Each row has a hidden value; after the row comes its group, the name of the range that the value falls in. Each part has its own.
[ -49   -7  -80   53  198  101   63 -195  212 -276  188  -58  157   87
 -201 -177  164  411 -153 -110   85   50  132  173  112  -33  -34   73
  278 -108   95   89    6   -7  -85  107  187  206 -192   47  198  250
 -139] : Q
[ 162 -292 -189 -314  361 -110 -268 -206  489 -170 -226 -370  -18  -86
 -101 -383  156  343  179  267  151 -131 -226  324 -182 -200  389   84
 -431   91  171  450 -331  -64 -259  588  275 -585  -68  264  295  137
  158] : N
[ 204 -316  -67 -138   94  -31 -200   79  158  172 -202  199 -247  -90
  -64  278  -84 -112 -302  274 -327   32 -418  212  164 -224  103 -120
 -286 -163  330  258   93  -63 -308  539   99 -304   41 -122   43  114
   25] : B
[-420 -175   72  -87 -151 -170   -3 -211   64 -519  -21 -227 -242  404
 -141 -112  214  604   -7 -288  238    3  273  105 -470  111 -154   33
   27 -165   38   49  -49   97 -170 -126   -2  242 -111  338   52  -17
   12] : Y
[-306    3 -232 -102 -131   20  110 -203   -7    9  101  394 -396  -57
  297 -164  -84  494 -517   62 -181  231  450  405  131   79   86 -151
  -43  118  141 -150  -30   99  -59  116  234  113  -65 -555 -258  175
  181] : L
[ 135 -186 -103 -350  280  -31 -168  -14  370 -147  -66 -126  223  233
  -80  224  -17  172 -191  -35  143 -167 -157  107  -94   85  177   63
 -167 -362  186  409 -135   27 -142  391   -3   97 -165  259   94  -69
  -54] : M
[-167 -205  116 -169  180 -252 -322 -207  104  132 -167 -136 -118  209
 -175   98  -90  -86 -327  -17   86 -148 -124  277 -104  105  -52 -143
 -260 -237  227  262  107  -20 -175  387   56 -131   -2  145   46 -160
  322] : L
[ 101 -636  -70 -259   37  166 -234  223   76 -301 -241  203   40  342
  -58  449 -181 -115  -90  122 -134 -188 -224   61  254 -258 -103  -52
 -290 -209  314  297   13 -138 -249    0 -127  298  -34   24  131  -95
  170] : M
[-231  -76   24  258  282   18  141 -192 -128 -569   24  100 -159 -152
  -31 -352   35  238  -13 -138 -298   56   12  223 -101   -8  -87  162
   44   47   65  -24  -17  104  -85  -81  244   15   55  -68  225  286
 -204] : S
[ 276  -74  147 -203  145  278  400  -38  -83  254  177   20  311  101
  349   27    6 -300  -16   71 -283   80 -372 -192  -27  275 -284  271
  138  -97  276 -190 -275 -204  168  -98   75 -213 -100  -30  153  -52
  159] : N
[  63 -168  182  -85 -172  -40 -326 -233  104   89 -353  -12 -196  109
   81   58   25  408 -329   80   11  126 -265  218  -84 -228  -26  269
  -89    3  317  242  164 -131 -387  290  380    1   32  101  -25  202
  222] : J
[ -44 -230   83  -13  152  -19  101 -140  127  -49  163  -71  207  351
  -75  -15  140 -197 -230   61  122  -89  491  254  418  260 -153 -240
  132  -91  430 -262 -185 -149  308  -90 -255   98 -251  -28   99  -22
  285] : L
[ 267 -511  -15 -208  415  415 -135  414   58 -305   65  420  526  198
 -128  527 -328 -380 -303  126 -191 -207 -434  -94  818 -149  -50   22
 -140 -201  324  383   11 -266 -118   72 -156  571   20  -11  167   25
  -28] : N
[ 114 -504  179  -96  195   33 -153   57   97 -285 -177 -147  123  158
 -165  270  -81  -81   12   10   56 -367 -620   99  -41  -95  -41   84
 -284 -134  288  293   22 -127 -203  201   16  -92   93  308  182  -49
   56] : M
[  40 -265 -168 -317 -144 -165 -311   52  502  253 -107 -116 -132  148
  -50  -51   33   74 -185  406  179  112 -148   52  109 -204  163  -71
 -481   46  185  228 -237 -143 -370  442  139 -121 -170   77   16   30
  302] : N
[  41  -45  -90  255  217   15   55 -115  161 -407   79  -46  176  197
   16  -79  158    7  119 -329 -181 -127    4   86 -204   42 -184  169
  365 -134   81  121  103   83  -85 -222  158  179  -48   58  273  -49
 -276] : L
[ 506 -478   -5  182   95   48 -311  305  327 -318 -299   59  268  343
   28  525   94 -546   46  193 -184 -235 -406   35  425 -268   37  181
  -56  -70  543  285   26 -227 -160 -120  -64  114   31  184  231  -43
 -116] : S
[ 195 -380  151  -87  -71  -75 -159  -98  305  -41 -238   22  163  186
  284   -6 -132 -167  -85   24  -64 -111  -83   26   -7 -106  -52  177
 -196   -3  376   65 -195  -74 -119   61    6  238 -279  219  140    9
   72] : X
[ 198  -92   36  296  215 -126 -378  -89  371 -228 -204 -104  427  151
   -5  -35  -49 -230  -58  -66   40 -204 -165  122   69  -87  -78  361
  -25  -65  257  249   78  -13 -218  -30  231  377  -72  118  216   42
  -98] : L
[ 250  -93   80   80   13 -172 -148 -320  361   -1  -36   73   81  -40
  259  -30   15  112  -42 -401 -184 -258 -207  216 -317    6  146   34
  347   25  320  364  210   97 -151  378   93 -136  -86  341   58  -56
 -360] : J
[ -65  149 -197   62 -104 -195 -270 -246  137  148  -54   89 -228   85
   -9   48  140  194 -222   23  -95  122  106  331  -64   45   51  -41
  183  -69  254  209  247   56 -192  201  190 -216   46 -131 -109   -2
   82] : S
[-276 -266    0 -282   -2    1  263  -69  -79   53  147  -50 -504   19
 -110 -283  129  182  -15  156 -225  262 -118   -6 -185  -17 -161 -231
 -183   -3   27  -86 -232  -79 -146  226   56 -457  -70   53  180   81
  231] : Y
[-362  273 -149   84 -358 -123  220 -184 -163  -87  107  -43 -358   94
  329 -139  131  330  118  -93  -98  188 -178  -16 -711  307 -182  325
   38   70  -59 -155  -37  159 -148 -353  361 -248  152 -148 -183 -121
   62] : X
[  70  -15  -52  -12  -54 -284  -77  -63  224  440  -46 -176  -36 -112
    8 -122  -77 -318    6  304  -90   -3 -356   43 -279  154 -134   27
 -384 -114  231  -87 -168   76 -136  323   57 -419  -89  -79   -8  -31
  176] : X
[-267   92 -111  227   20 -508 -260 -369  400 -259 -126 -377 -325  -82
 -203 -568  257  336  214 -117   72   49    0  216 -688  -76   83  118
 -142   18  -68  225  -21  237 -407  277  334 -330  -72  300  228  107
 -207] : B
[-100   10  -40  158   47    9  234 -292  -20 -305  -10  -28  -98  -24
  278 -221   96  314  -71  -26  -86   -7  129  342 -190  165    6  233
   47   84  218 -233 -155   96  109 -158  281 -120  -58 -211   15  181
   18] : Q
[-260  -50  -57 -194  183  213  192 -236 -271 -103  119  328 -187 -187
  272 -248 -191  314 -271   39 -273  131  -73  246   69  104   26   83
  -95  174   86    9  -90  -39  -21   85  331 -155  100 -324  -32  152
  236] : N
[ -24   41  -27 -110  288   74  432  -93 -176   56  320  258  177  223
  398  219 -124 -558 -189 -239 -425  -73   85  -11  -27  583 -173  -76
  284 -291  243 -175 -168   69  426 -229 -200  -41 -175 -102   57 -342
  -18] : Q
[ -29 -100 -289  -44  -58  184  370   92   56 -130  399  182   -7  181
   36    2  204   27   45   92 -202  129  260   11  239  142 -129 -204
  290  -18  200 -221 -188  -46  153 -221 -173  -36 -162 -216   50   18
  -28] : X
[  61  182   23  101  255  150  302 -300 -169  226  292  212   -2  -39
   24  -28  158  -15 -331 -107 -405  192  156  265  214  263 -193 -114
  617 -173  315 -149  171  -42  226  121   78 -270  -62 -256   85  142
  -18] : S
[-456  180 -122  192  -98 -210   40 -136   88  -72  327  119 -334  197
  -86  -99  192  139 -448  -17   55  240  406  223  265  203   48 -241
  189   86  105 -114   42   20    5  -29   98   98  -74 -102 -116   63
   41] : J
[  11 -321   34    1  -52 -188 -187   21  421 -117 -123 -351  -68  288
 -143 -147  207  -44  114  102  138  -13 -246  -63 -188 -205  -97   93
 -250    7   98  147 -160 -123 -359   85  167  -44 -120  332  283  -23
   90] : L
[-457 -186   34  -77   53   82  -24 -169 -226 -282  -13  216 -343  334
 -113  180  -38  316 -585  -65  -16  149  285  319  282   -9 -124 -118
   23 -164  139    8  153  -61  -81  -78  172  355  -46 -175    2   87
  296] : Q
[ 195  111 -351  -91   20   57  229  -46  219   56  139   61   23   62
  365   68  159  118  -43   75 -192   37   28  173 -154  246  123   99
  144  -72  217  -43 -184   85   82    8  145 -276  -70 -293  -83  -60
  -57] : N
[ 272 -466   96 -245  373  173  168  119   63 -179   49   -2  199 -175
  -83  -34  -14  -94   51  373 -117 -177 -340  152  359   78  131  -75
 -343   46  478   -3 -399 -198  148  369 -231 -455   26   88  136  234
   83] : S
[ 295 -107   21 -198  -80  -22  209   29  297  148   59  -61  196  118
  277  -42  134 -168   80  161 -140  135  -85 -194 -152  184  -78  181
  -55 -115  316 -155 -426  -71   37   55 -120 -140 -270  140   88   14
  -61] : B
[ 223 -523   19 -486  113  146   45   53  375  -34   75   89  278  304
   17   91  -35  -20 -174   85    7  -43  212  -37  366  -52   15 -213
  -65 -198  375  101 -365 -177   48  279 -355  283 -466  270  202   29
   77] : X
[ -94 -306 -128   85   -9  -53 -244   35  245 -216  -40   13 -127  133
 -374  106   65  315 -262   92  116 -100   56  346  241 -207  -40 -213
  -97 -100  216  145  205   -6 -301  243   54  190   17 -153   -6  169
   46] : L
[-298 -456   29 -366 -208 -208 -307   58  161 -192 -284   37 -484   86
 -116  -19 -125  439 -238  211   75  104 -148   92 -175 -214   86  -80
 -702  -33  119  253 -147    4 -499  420   36   76   -1  169  -85  123
  199] : S
[ 209  -78  125  140  189   60   -3 -436  142   49  -49   30  218  109
  129  -36   37   47 -240 -287 -171 -119  130  339    9   -2 -168   86
  485 -170  355   33  211   -6   48  109  188   99 -247  -16  219   84
  -38] : M
[ 456  150 -198   73  256 -136   39 -306  641 -189  172 -224  398   37
  302 -197  391  145  246 -256   34 -264   53  243 -226  237  454  152
  519  102  355  316 -187   67  175  237   53 -425 -189  426  160  -48
 -459] : J
[-149 -362  171  -71 -164 -135   28  -82  -98   67 -250 -109 -532  201
  -37    6   99   23 -125  138 -236  165 -106  114 -284  -79 -328  -74
 -245 -162  238 -162  -36  -42 -209   72   70 -245  -34   -8  111   38
  308] : J
[ -47 -207  283   61   97   54  141  155 -341   -5    5  190  265   80
   43  352 -419 -556 -181  -30 -293 -175 -491 -156  -60  351 -547  177
 -243 -380  279 -214   20   48   44 -192 -191  323   60 -132  -42 -109
   65] : X
[ 239 -236  153  -16  -71  -82  161   11  147   39  -50  240  -50  -61
  562  177 -143 -328 -136  -67 -388 -129 -447  -14 -180  132  113  126
 -132   70  364  -11 -156   11  -20  142   20 -189  -36  102  -45  -88
 -229] : B
[-190 -121 -170    6 -325 -440 -431 -194  490  -22 -262 -367 -341  255
 -178 -193  242  359   -5  206  341   61  168  263 -313 -168   74  -11
 -325   10  162  138  -71   63 -395  213  184 -114 -160  161   -1   40
  230] : X
[-392 -103  116   44  -42 -282 -144 -460  104   78  -34  120 -335  187
   46 -140 -105  167 -556 -338  -54   10  440  392 -118   44 -126 -268
  118 -129  137   10  232  134 -126  223  145  277 -258  -34   13  -40
  134] : N
[-356  154  111 -187   68 -205  112 -354 -117  417   70 -198 -353  -64
 -119 -606  104    6  -96  221 -187  527   46  -57 -344  176 -347   40
 -193 -113  -19 -201 -264  -35 -133  234  229 -456 -167    6  216  137
  407] : S
[ 332 -128 -117   92   55 -227  -60   92  435  154  -12 -131  118   23
  183  -13  142 -540   75  405  -80  -96 -187  106  193  133  210    3
 -250  143  478  -53 -363  -92   95  153  -79 -475  -91   57   50  -30
   50] : J
[ 123   13 -181 -256  -20  114  371  -57   -1   41  168  -47  271  156
  386 -139   70 -100  350   57 -204   43   46 -152 -406  425 -272  230
   55 -138  190 -240 -430   35  201 -317 -120 -216 -151 -125   45 -194
  135] : N
[ 125  333  -51  126   67  -15  -20 -549  -43  646  -61  -44 -135 -408
   97 -673   67  101   52  175 -482  433 -226  163 -351 -107 -343  308
  244   46  111  -40  117    8 -248  313  612 -628  -66 -313  247  314
  232] : Y
[-196 -169   76  -14   97   18  380 -125 -192   45  213  208 -320 -164
  169  -38 -120   53 -305 -101 -332  -81 -159  271 -122  259 -100 -243
  -39   -4  174 -222   15   86   77  210   58 -310   85 -292  -99   16
   31] : L
[ 382  -36  -38   79  314  133  217   75 -110  134  -25  157  187  -59
  332  128  -69 -653   66  160 -636   18 -432  -38    4  212 -206  254
   40 -163  361  -83 -151  -31  143 -107   56 -344   40 -217  185  -52
  -22] : J
[-414  -60   90 -249 -467 -230  379 -179  -70  392  194  -41 -575  107
   73 -310  152  261 -205  157  -92  428  397  -10 -383  314 -369 -298
 -154  -99  142 -580 -307   60   10   98 -165 -252 -254 -158 -175   59
  336] : S
[ 520 -285  -73 -223  233  163 -279   12  332  218 -247   27  256    6
   61   80  -45 -192  -61  352 -215   36 -469   47  291 -321   71  233
 -152  -65  381  380 -109 -239 -253  395  223 -181 -127   70  283  149
  149] : X
[-368   36   84  308 -278  -73   51 -197 -246  153   24  281 -488   15
  158   29  -78   29 -547   89 -210  223  -10  302  177   24 -208  -20
   17  150  217 -303  241  -20 -106 -117  366   31   83 -447 -191  151
  273] : X

[ -37   73  311  120  -73 -155   -5   39 -208  -29  147  -25  -53 -212
  276  158 -113  -35  206 -169  -91  273 -213 -139  -44  -17   86 -154
 -112   -2  -97   45    2   57    3 -323 -196  132  140  -84  124  110
  -69] : (111)
[  11 -193 -170   75  221  111  113   49  257  319   25  -13 -204  318
  -77   85  -27  123  107   66   96   28   64 -513  210  -65   51 -183
  198  -80 -190    9   50 -150  -64  -96 -261  -19  275   11  -80  -63
  -16] : (105)
[-389   66  -68   19   81  227  154 -304   25 -516  275  125  126  192
    7  163    9  -23    6  155  169 -155  166 -432 -132 -231   94  109
  162 -124  224  -21  364  134  -98  237  -19  124  109   70  -94  -43
 -121] : (115)
[-210  222   17  -39  -93  351  145  -38  -56 -187  322  302   94  401
 -299  288 -147  -17  -36  397   20  156  312 -209 -105  -25  279  102
   88  138  243   94  309  -66  -29  312  221   17 -215  131  -43 -270
  -92] : (97)
[-207 -139 -370  -76   41 -182   32  -81  101 -426 -105 -190   20  127
  144 -544 -136 -313 -273  -60  433 -230   58  402   -4  101 -258  224
  236 -170  210 -107  188 -140 -117   72  -19   37  252  -14 -108  -51
  -21] : (111)
[-115  179  113 -248 -103 -115 -366 -148 -156   49  241  210  125 -124
  203  210 -204  197  337  -20 -166  249  -70  -97 -151  283  102   11
 -440  355  -60  108  190  247  171 -162  -71  264   77   -7  -62  113
  -89] : (107)
[-187  -30  182  123   58  -23   -5   93  -25  -79    4 -128 -147  256
  186  116  -32  -37   32  -66   66   77 -149 -207 -215 -129   41 -124
  119  -98 -134  168  108 -119 -130  -88 -160  -12  107   67   94   14
 -122] : (115)
[-151   36   14  -92  -63  -15  118 -196 -126 -453  151  166  234 -440
  270   91  -48   99  220 -144   39   30   85 -232  207   84  -53  -77
 -181   69   58 -140   73  412  -88 -114  -95  407  385 -277  -26  -38
 -101] : (113)
[  19  -17  210  139    9 -110 -109 -198 -143  -19  112   49   19 -209
  -57   87 -188   -3  100   59   43  324 -227   27   29   56   21   36
 -137  -27   79  303   75  178   11 -204   -4  115  207 -120  -22  158
  -98] : (106)
[-111  -72 -554    9  -21  -40  229 -201   18 -316 -130  129  122  131
 -164 -515 -173 -332 -249   79  463   10  142   90  107    9  -63  247
  323  -62  422 -174  303 -147 -143  221  155   94  253 -142 -220 -152
 -127] : (111)
[ 337 -101   92  268  277 -199  -77 -162  146  183 -251  -38  281 -103
 -387 -305 -118  340 -138  288 -218   11 -252  -62  -72   33 -173  -70
   71   -6  -35  333  119  249 -163 -101    5 -111 -117 -146  105   67
 -110] : (113)
[-362   71  230 -231  -82  -57 -187 -280   58 -258  413  166  -58  -98
  502  238 -114  136  294 -121 -175  160   47 -151   99  281  107 -119
 -337  103   18   -7   26  159  237 -217 -355  215  217  124 -140  284
    7] : (106)
[ 275 -140  361  362  275 -212  -22  -33  241 -105  -92    5  274 -201
 -252 -448 -170  277 -102  286 -177  153 -295   64   92  209 -264 -146
  -87 -210   75  381  -36  241 -155 -242    0 -161  -53  -70  103  217
  -98] : (115)
[-187   21 -522 -160 -156   49  -51 -174 -215 -347 -249  -99  -60  122
 -135  -28 -181 -318 -183   53  298 -202  310  191   54  -75  -42  178
  226  113   21   17  136   31 -149  172  208  249   57 -130 -159 -112
  -98] : (107)
[-284  -56    0   49  -78   25    0   78  105 -162  -25 -224 -164  156
  123   -2    7 -158    8   38   85   10  144   67  115  -48   28  -50
  155 -120  -47   41    4 -134   24  -93  -57   -6  165  109  -71   22
   58] : (93)
[  38  -77 -309  -15   85  -66 -132  -80 -230  455  -78 -187 -568  220
    8  403 -134 -213  208 -179  356   39    1  -20  125 -148   90  -71
  338   21 -285  108   33 -305  -64 -151 -362  -16  101 -165 -125   61
  -17] : (115)
[-208   75    7  269  150    4  166  -21  -31 -414  164    7  238   91
  -73  -92 -128 -165  -71  147  215   -8   61  -90 -234 -154   20   92
  195 -184  257   -4  361  -38 -136   97   62   -6  -72   12  -23  -37
  -94] : (103)
[ -67  113 -194  -61 -191  -92 -132 -187 -126   51   23   82   57    0
  -73 -220 -139 -179  116  155   84  165  -45   50  -41  -35  101  217
  -32  134  196  -34  294    1  143    1  159   51   36   11 -119    5
  -31] : (92)
[  83   93 -468 -266 -194  -10  -68 -242 -215   49  -53  -70   11   43
 -264  -77 -205 -178 -224  144   33 -183  138  142  -34 -108   -5  321
  121  217   -9  -70  185  117   16   86  181  216   31  -83   12 -188
   13] : (105)
[ -14  -52 -442  -23  -28  -84  265  -66   92 -298  -93  -94  164  101
 -147 -494 -181 -237 -486   59   92 -176  170   88    7  -56 -133  192
  313  -85  171 -243  134  -61 -119   55   74  134  186  -39    8 -145
   -1] : (106)
[  23 -159  220  223  199 -128  -59  -42  159 -237  -16 -140  190 -141
  -25 -354  -75   80   31  204  112  -63 -215  109   34   43 -260   16
  -82 -239   56  253  121  223 -106 -126   53  -67  108  -22   58   56
  -40] : (113)
[-173  -28 -292 -159 -319  142  188  -22   48 -290 -171 -100  -11   62
 -126 -154  -44 -195 -316  141    3  -45  379  193  321   35   25   93
  200   75   80  -88  -78   14  -26   88  230  210  254  -28  -53 -258
   48] : (106)
[  66 -160  408  -66  -29  140   29  -49  303  -67  214    1  -25 -101
  -50 -109  -17  259   29  355 -136   21   14  191  510  343 -109  -62
 -208  -86   41  264 -192  229   70 -101   16  -76  145   85   95 -145
  113] : (102)
[-166  134 -101  129  -26  107   61 -356 -278 -214   61   14   90   35
 -223  251  -64 -145  -47  175  123  -41   29 -223 -230 -377  179  193
  243    6  166  114  372  139  -92  186  132  126  -50  -84  -21  -71
 -135] : (103)
[ -35  130    5   35   56 -261 -212 -177 -152   64  123  137  119 -184
  200  -17 -164   56  359  -97  -27  197 -191 -219 -170   41   55  -44
 -168  131   19  -39  278  107   81 -219 -209  105   11  -92  -87  245
 -106] : (102)
[ 214  -64 -296   59  186 -105   21   35 -155  287 -143 -228 -272  172
  -73  128 -147  -76  -10 -128  106 -198  -75 -289  -72 -300  -86 -109
  323  -49 -400  -16   46  -96 -225 -184 -292   35   15 -162  118    6
  -61] : (97)
[ -46  -42 -184 -139 -228  140  249  -82   98 -309  -26  125   67  172
  -74 -483  -90 -156 -217  262   76  -85  109  -42  226   14  -38  135
   67   -4  232 -126   99   24  -61  181  260   64  122   66   42 -307
  -57] : (111)
[ 246 -187  362  110  235    8  128 -175  253 -110   -1   76  299 -175
 -238 -160  -37  503 -236  256 -214    7 -206  -80  143  247 -212  -93
  -63  -60   42  374  -51  421 -229  -32  -31   33  207 -159  218 -146
 -120] : (103)
[  21  -69 -149   48   27   20 -111  314  -54  296 -137 -345 -314  170
  -90  225  -71 -130  149   19  183  -31  147   81  149  -93  -21 -101
  184  -17 -385  113  -55 -173  -72 -200  -63  -11   71  -55   -1  -95
   81] : (105)
[-297  156  -39  -58  -90  118  -68  -84 -155 -124  237   83  -92  141
   -5  350 -133 -162  175  122  230  151  289  188   37  101  217   79
   83  122  174   76  226 -141   71  120    4   35  -96   10 -189  -88
    2] : (103)
[-257 -190  -56 -100  204  202   75 -104   95 -395  305   43 -232  164
  279  192 -101  -43  236  -37  425 -223  132 -342  292   27 -125  -93
  -43 -230  -88   30   45   82 -147  -15 -245  162  335    5 -112  -10
  -75] : (107)
[  67  200  179  -30 -121 -157 -109  -59 -310   81  267   91    7 -288
  148  205 -200  -14  287  -80 -125  253 -133  -51  -36   46  105  -28
 -210  152  -54  -20   84  139   96 -289 -140  162   -8 -116   82  102
  -24] : (92)
[ -48  129  250  -28   -4 -434 -393  -45 -212 -120   75 -147    9 -291
  374   27 -250   12  171 -235 -164  137 -225  334 -227  228 -124  -90
 -257   86 -171  151    4  131   67 -423 -289  105  -69  -54   50  404
  -26] : (93)
[ 268   58 -174   78  154  -66  135   44 -101  222   84   96   23  -27
 -160   33 -187   62  103    5   -1   40   -5 -345   44  -77  -10 -107
  131   39 -128 -128  113    8 -145 -160 -194   57  -26 -200   74  -44
  -62] : (115)
[-235  195  -29  270   11  -33  -40  -30 -139 -144  -10 -194  155  157
 -168   93  -71 -194  -54  210  -18  -29  104  -20 -411 -351  169  110
  275  -26   79   60  387  -84    0   69  125  -60 -307   98  -14   21
  -13] : (113)
[-124   95  226  177 -108  -72 -141 -105 -226 -157   88 -233 -140  -80
    3  128 -141 -269   70  153   27   33  -43  288  -32 -153   75   65
   51 -111   19  222   71    1   76 -140   49  -66 -224   73   28  146
   45] : (102)
[-115  -13 -228   41 -210  -41  104   13  -53 -192 -155 -156   25  137
 -138 -355 -123 -354 -305  125  161   57   42  229  -44 -127   -7  228
  219  -55  170  -12  149 -120  -38   46  268   66  176   24    0 -150
  -21] : (97)
[ 136 -196 -159  153  445  -14  257  255  268    9  -23  -10   14  159
   84 -156  -34  217  137  -88  185 -224   35 -570  151  -10 -230 -341
  216 -199 -257 -171   53  -53 -348 -135 -393  -24  166 -156   65 -100
  -97] : (102)
[  99 -133 -316  196  278 -105   30   52  -95  190 -134  -21 -246  274
  -50    7 -243 -169  104 -115  374   56  -95 -337  -28 -155  -45 -144
  263 -108 -182   60  147 -244 -246 -129 -235    5   89 -159  -90   85
 -180] : (105)
[ -48  180   97 -188  -56 -309 -407 -290 -204    0  329  214   -6 -183
  368   -6 -336   11  413  -93 -128  207 -223  -44 -133  215   23    1
 -459  197  -12    8  188  159  245 -318 -249  141  -89   48  -97  416
  -59] : (106)
[  -6  109 -170   35   66  -59  -23  -66  -98  -59  110   47  130   48
 -160  -56 -219 -102   20  170  155    1  126  147  -83   29    7  126
  100   63  143   -6  292  -38  -30   58   43   -2 -175  -64  -68  -75
  -17] : (113)
[ 207 -136 -265 -163  289  -32   38   30   47  201  100  -41 -403  188
  180  117 -176   70  212 -149  204 -335  104 -238  326   85 -186 -270
  167  -52 -385 -140  -96 -130 -189 -177 -558  -32  -34 -129   21   -8
    8] : (111)
[-240  156  -32  163   69   23   20  -52  -10 -223  126  -24  122  250
  -81   10  -98 -117  -27  206   25  -53  136 -120 -284 -173  130   58
  213  -48  148   -6  352 -115  -16  113   14  -86 -279  145  -49   19
  -40] : (102)
[ -57   42   56  -73  -57 -101 -266 -279  -93   47   18  101  -10  -68
   11   35 -114   85  199   89   11  192 -140   45    0  133   39   48
 -141  150   63  242  159  150   68  -65  -26   61   72  -56 -102  127
  -99] : (92)
[ 145 -221  449  242  274 -259   24  -83  226 -327   31 -248  128 -421
   51 -205 -109  250 -222   -2 -167  -37 -208  311  229  280 -365 -173
  -39 -323  -57  319 -272  319 -156 -390 -283   -3  216 -138  167  258
   28] : (115)
[ 202  -55  177  251  -17  -43   94  -51  -39  -50  -71 -177  201 -287
 -433  -92 -118   24 -297  263 -119  149  -98  224   98  -40  -83  116
   79 -107   61  304  -44  269  -95 -155  234   82  169 -162  157  -71
    7] : (106)
[ -38 -212   96    6  129  103 -132  168  123  170  -54 -318 -325   20
  162  244  120  132  440   37  174 -216   37 -158  375  -78 -137 -242
   -5 -130 -457  168 -109   98  -76 -223 -206  -28  219  -46   21  -75
   85] : (113)
[  31  -37 -209   35  -75   93  402   85  118 -221  -49   71  219   38
 -170 -343  -82  -66 -268  168   34  -17  226  -82  211   13  -25   20
  212  -11  175 -211   79   -4 -151   97  154  113  168 -100   63 -362
  -23] : (113)
[ 176 -215  397  263  272 -121  128 -104  223 -285  157  153   64 -273
   12 -273 -216  185   32  120   43  199 -185   61  439  378 -245 -238
 -139 -294  154  280 -181  182 -152 -272 -212  -72  137 -133    9  220
  -86] : (92)
[  82 -113 -101  204  247  -54   80  316  265  416  -30 -173 -197  179
  -38   26  -19   83  195   12   34   55  159 -190  265   46   18 -308
  283 -102 -248  -93  -44 -316  -29 -261 -367 -187   26  -19  -70   10
  116] : (111)
[ 222  -54   90  223  224 -151  126  548  -26  224  -20 -160 -241  176
   80   33 -249  -83   75 -125  147  109   36  124  103  164  -93 -359
  202  -93 -307   14 -136 -395 -240 -299 -324 -161 -183 -116  149  -88
   -3] : (103)
[  72 -164  -18  200  240  -29  206 -100  278 -169  -27  174  335   25
 -346 -338 -153  195 -328  214   91  235  -30  -11   76  260 -124   38
  125 -101  312  215  132   86 -201   57   62   39  317 -147  -60  -83
 -147] : (106)
[  30  289  103 -100  -50 -279 -368  -88 -161  176  141  310  233  -48
  132  -73 -248  204  364   28 -278  343 -218 -176 -363  212  105  -46
 -366  368   13   35  327  112  145 -179  -90   58 -237   17  -28  231
 -150] : (115)
[ -23  -78 -154  -34  -54   27    8    7   86 -241 -134  -35   91  126
 -168 -392 -117  -90 -139  247  172  -68   40  143   92   47 -173  133
   34  -48   95  112  118   76 -122   77  257   25  115    1   -9 -146
  -65] : (97)
[  -5  190 -124  -38  130 -397 -139 -314 -121  100  472  330  172 -242
  183  -28 -397  -17  201 -198    0  413  -93    9 -149  318  105   83
 -166  151  285 -204  312  -56  233 -287 -419  148   77 -111 -227  383
  -21] : (97)
